Here is a tiny trained network, its code and every weight. The questions are about switching its units off for an input and a class, where a switched-off unit gives its printed mean instead of its output.

import numpy as np


def w(rows, s, z=0):
    codes = np.array(rows[::2]) - 128.0
    scale = np.full(codes.shape[1], s)
    scale[-1] = z or s
    return codes * scale


def f(y):
    return y / 2 * (1 + np.tanh(0.7978845608 * (y + 0.044715 * y**3)))


def log_softmax(a):
    a = a - a.max(-1, keepdims=True)
    return a - np.log(np.exp(a).sum(-1, keepdims=True))


def net(x, mask):
    res = np.array(x, float).reshape(1, 8) / 4 @ E
    y = f(res @ A[0][:, :-1].T + A[0][:, -1])
    res = res + np.where(mask, y, B[0][:, -1]) @ B[0][:, :-1]
    return log_softmax(res[-1] @ U[:, :-1].T + U[:, -1])


A, B = {}, {}
E = w([
[254,32,218,100,104,128,16,180],'x0',
[88,138,204,73,134,234,215,28],'x1',
[82,82,161,68,135,60,97,100],'x2',
[100,14,19,240,225,140,117,74],'x3',
[180,219,91,64,75,13,65,50],'x4',
[252,216,170,248,196,116,179,42],'x5',
[122,184,199,87,131,198,180,178],'x6',
[96,159,224,173,253,82,147,231],'x7',
],0.0041)
A[0] = w([
[205,19,118,192,131,72,18,222,179],'n1',
[28,157,164,47,166,40,79,212,186],'n2',
[230,60,101,195,134,37,17,118,242],'n3',
[144,210,179,215,185,193,249,161,190],'n4',
[40,212,9,121,80,41,141,83,217],'n5',
[80,23,133,79,124,141,55,224,244],'n6',
[131,163,148,228,214,208,247,83,231],'n7',
[96,82,203,5,26,223,122,131,176],'n8',
[147,96,204,21,20,239,155,123,189],'n9',
[87,20,91,217,232,199,194,66,189],'n10',
[243,151,147,110,94,51,29,68,210],'n11',
[160,214,194,213,179,188,239,156,176],'n12',
[113,223,230,134,194,70,188,207,234],'n13',
[138,45,108,161,138,80,32,235,187],'n14',
[39,218,30,56,49,67,146,76,224],'n15',
[71,204,209,31,61,213,211,141,252],'n16',
[244,207,143,147,89,29,57,39,198],'n17',
[101,182,145,204,204,196,241,135,223],'n18',
[23,76,9,149,135,130,155,16,238],'n19',
[140,1,97,189,141,141,49,225,199],'n20',
[50,56,139,127,178,64,63,246,220],'n21',
[33,182,223,49,204,65,142,217,166],'n22',
[247,190,169,177,103,50,65,50,201],'n23',
[69,11,62,201,216,182,170,37,167],'n24',
[164,17,129,138,119,104,41,225,186],'n25',
],0.0044,0.0034)
B[0] = w([
[222,35,69,225,122,53,4,234,223],'n1',
[24,131,196,54,134,28,164,213,186],'n2',
[195,79,5,168,187,51,21,136,243],'n3',
[234,232,204,241,172,239,231,211,229],'n4',
[59,219,17,167,28,49,217,133,208],'n5',
[51,28,168,114,35,92,58,206,227],'n6',
[201,185,156,245,228,242,243,113,247],'n7',
[113,51,246,9,27,215,33,57,210],'n8',
[183,87,239,28,35,242,57,52,211],'n9',
[57,31,87,245,250,227,208,75,231],'n10',
[216,159,61,26,175,67,12,43,218],'n11',
[249,239,200,229,176,224,210,214,221],'n12',
[143,225,210,92,205,54,166,239,232],'n13',
[138,60,93,217,91,31,41,238,205],'n14',
[64,218,50,100,3,80,200,106,219],'n15',
[117,172,232,45,23,204,183,134,253],'n16',
[215,239,11,27,215,30,34,16,223],'n17',
[159,173,179,228,173,231,249,171,237],'n18',
[6,84,2,204,69,131,234,40,231],'n19',
[125,9,80,237,67,138,30,224,218],'n20',
[23,48,151,192,129,32,121,236,218],'n21',
[34,153,243,39,181,48,206,213,196],'n22',
[240,223,39,46,241,66,44,28,215],'n23',
[21,17,35,227,242,213,189,31,217],'n24',
[161,38,148,171,65,74,12,224,205],'n25',
],0.0044,0.005)
U = w([
[125,78,223,1,11,249,62,30,155],'0',
[82,200,50,156,71,124,155,237,252],'1',
[52,203,22,134,27,54,207,27,86],'2',
[30,19,57,219,239,225,203,15,119],'3',
[15,146,236,35,181,19,169,209,68],'4',
[248,211,46,45,253,40,12,15,146],'5',
[141,4,95,224,108,61,7,243,51],'6',
[252,242,231,212,202,233,219,184,76],'7',
],0.0044,0.0034)

Each question gives the input, the list of numbers given to net, and the class t.
The units are the neurons (one row each of A and B). Each row of codes is followed by its name. A weight is (code - 128) times the scale printed after its matrix; where a second scale follows, it is the last column's (A, B and U).
mask holds one flag per neuron, in row order. A switched-off neuron (its flag False) gives its mean, the last column of its row in B, instead of its output. The means were averaged over made-up inputs and are rounded, as every weight is.
A unit's drop is (log p(t) with every unit on - log p(t) with that unit switched off) / (log p(t) with every unit on - log p(t) with every unit switched off).
The circuit of an input: a set's keep is (log p(t) with only the set's units on - log p(t) with every unit switched off) / (log p(t) with every unit on - log p(t) with every unit switched off). Starting from the 12 units with the biggest drops (on a tie, the unit counted first), units are removed one at a time, each time the one whose removal leaves the highest keep (on an exact tie, the one counted first), for as long as the keep stays at least 0.8.
units of the circuit, in order: the units of the circuit, biggest drop first
k most important neurons: the k neurons with the biggest drops, biggest first
drop when u is switched off: that unit's drop, to one decimal
input [5,0,-3,-4,2,0,8,3], class 0: 2 most important neurons : [n9 n8]
input [-2,-5,6,1,1,-5,5,5], class 4: units of the circuit, in order : [n22 n2]
input [-7,-3,-6,-5,8,-1,-8,7], class 2: units of the circuit, in order : [n5 n15]
input [5,6,0,-5,0,2,-4,-4], class 0: units of the circuit, in order : [n9 n8]
input [-4,4,7,-4,-4,-5,-3,-2], class 0: units of the circuit, in order : [n8 n9]
input [4,-7,-1,-7,0,-7,8,-3], class 0: units of the circuit, in order : [n8]
input [-1,-5,2,-2,5,6,8,1], class 5: units of the circuit, in order : [n17 n23]
input [-3,-3,6,-5,7,-4,-1,-1], class 2: units of the circuit, in order : [n15 n5]
input [0,3,5,-4,4,4,8,-5], class 0: units of the circuit, in order : [n9 n8]
input [-6,-3,4,6,7,-1,-6,4], class 2: units of the circuit, in order : [n5 n19]
input [-3,0,-7,-5,7,1,0,3], class 5: 2 most important neurons : [n17 n23]
input [-1,-2,0,-8,4,1,7,4], class 4: 3 most important neurons : [n22 n2 n7]
input [-2,1,4,5,7,-8,-7,1], class 2: drop when n15 is switched off : 0.4
input [-2,2,-4,1,1,-6,-5,-6], class 2: drop when n15 is switched off : 0.2
input [-2,4,5,4,6,-7,-5,3], class 2: drop when n19 is switched off : 0.2
